Below are the code and all the weights of a small trained network. Each question names an input and a target symbol and asks about switching units off, where a switched-off unit gives its printed mean instead of its output.

import numpy as np


def w(rows, s, z=0):
    codes = np.array(rows[::2]) - 128.0
    scale = np.full(codes.shape[1], s)
    scale[-1] = z or s
    return codes * scale


def norm(h):
    return h / np.sqrt((h * h).mean(-1, keepdims=True) + 1e-5)


def f(y):
    return y / 2 * (1 + np.tanh(0.7978845608 * (y + 0.044715 * y**3)))


def softmax(a):
    e = np.exp(a - a.max(-1, keepdims=True))
    return e / e.sum(-1, keepdims=True)


def log_softmax(a):
    a = a - a.max(-1, keepdims=True)
    return a - np.log(np.exp(a).sum(-1, keepdims=True))


def net(x, mask):
    ids = ['ΓΨΩαβημτ'.index(c) for c in x.split()]
    T = len(ids)
    res = E[ids] + P[:T]
    r = norm(res)
    for j in range(2):
        rows = slice(4 * j, 4 * j + 4)
        q, k, v = (r @ M[0][rows].T for M in (Q, K, V))
        z = softmax(np.where(np.tri(T) > 0, q @ k.T / 4**0.5, -1e9)) @ v
        o = O[0][rows]
        res = res + np.where(mask[j], z, o[:, -1]) @ o[:, :-1]
    y = f(norm(res) @ A[0][:, :-1].T + A[0][:, -1])
    res = res + np.where(mask[2:6], y, B[0][:, -1]) @ B[0][:, :-1]
    return log_softmax(norm(res)[-1] @ U[:, :-1].T + U[:, -1])


Q, K, V, O, A, B = {}, {}, {}, {}, {}, {}
E = w([
[111,140,151],'Γ',
[108,153,159],'Ψ',
[157,194,135],'Ω',
[116,143,162],'α',
[119,138,154],'β',
[138,167,247],'η',
[167,47,151],'μ',
[92,103,123],'τ',
],0.015)
P = w([
[206,89,2],'0',
[142,164,15],'1',
[146,150,29],'2',
[150,156,118],'3',
[124,162,133],'4',
[121,155,133],'5',
[125,146,129],'6',
],0.0036)
Q[0] = w([
[149,181,87],'h0',
[94,90,158],'h0',
[104,198,120],'h0',
[134,186,114],'h0',
[136,99,162],'h1',
[5,165,94],'h1',
[99,121,75],'h1',
[208,141,167],'h1',
],0.014)
K[0] = w([
[206,131,72],'h0',
[45,96,221],'h0',
[200,113,115],'h0',
[209,143,124],'h0',
[63,170,130],'h1',
[220,246,77],'h1',
[185,116,66],'h1',
[40,90,169],'h1',
],0.011)
V[0] = w([
[145,215,86],'h0',
[199,154,94],'h0',
[138,117,118],'h0',
[194,126,253],'h0',
[71,154,116],'h1',
[26,151,163],'h1',
[80,121,105],'h1',
[68,206,68],'h1',
],0.0063)
O[0] = w([
[4,130,179,253],'h0',
[139,10,219,212],'h0',
[157,96,129,123],'h0',
[127,231,254,147],'h0',
[61,180,37,133],'h1',
[4,227,155,114],'h1',
[95,109,80,96],'h1',
[118,209,53,190],'h1',
],0.0041,0.0035)
A[0] = w([
[3,214,110,98],'n0',
[97,123,138,1],'n1',
[125,217,32,100],'n2',
[61,162,32,80],'n3',
],0.005,0.0045)
B[0] = w([
[122,118,113,252],'n0',
[103,135,245,54],'n1',
[221,165,163,154],'n2',
[146,64,134,116],'n3',
],0.011,0.0021)
U = w([
[56,197,47,2],'Γ',
[123,172,87,58],'Ψ',
[238,218,104,174],'Ω',
[117,163,128,13],'α',
[24,117,163,96],'β',
[127,138,254,77],'η',
[169,55,203,243],'μ',
[97,107,29,244],'τ',
],0.0093,0.0035)

Each question gives the input, a string of symbols that net reads in full, and the target symbol t.
The units are the heads (4 rows each of Q, K, V and O) and the neurons (one row each of A and B). Each row of codes is followed by its name. A weight is (code - 128) times the scale printed after its matrix; where a second scale follows, it is the last column's (O, A, B and U).
mask holds one flag per unit, heads first, then neurons. A switched-off unit (its flag False) gives its mean, the last column of its rows in O or B, instead of its output. The means were averaged over made-up inputs and are rounded, as every weight is.
A unit's drop is (log p(t) with every unit on - log p(t) with that unit switched off) / (log p(t) with every unit on - log p(t) with every unit switched off).
most important unit: the unit with the biggest drop
top k neurons: the k neurons with the biggest drops, biggest first
which heads matter: for each layer, one digit per head in row order, 1 if its drop is at least 0.15 and else 0, layers parted by /
drop when u is switched off: that unit's drop, to one decimal
input α Ψ Γ, target η: which heads matter => 11
input β Γ Ψ, target μ: which heads matter => 11
input β Ω Γ, target μ: most important unit => h0
input Γ Ω Ψ, target τ: top 2 neurons => (n3 n0)
input μ Ψ Γ, target Ω: which heads matter => 10
input α μ Ψ, target η: which heads matter => 11
input μ τ β, target Ω: which heads matter => 10
input α τ Ψ, target η: which heads matter => 11
input Γ Γ Γ, target τ: drop when h0 is switched off => 0.7
input Ψ Γ Ω τ μ, target τ: drop when h0 is switched off => 0.7
input Ω Γ τ μ, target τ: drop when h1 is switched off => 0.2
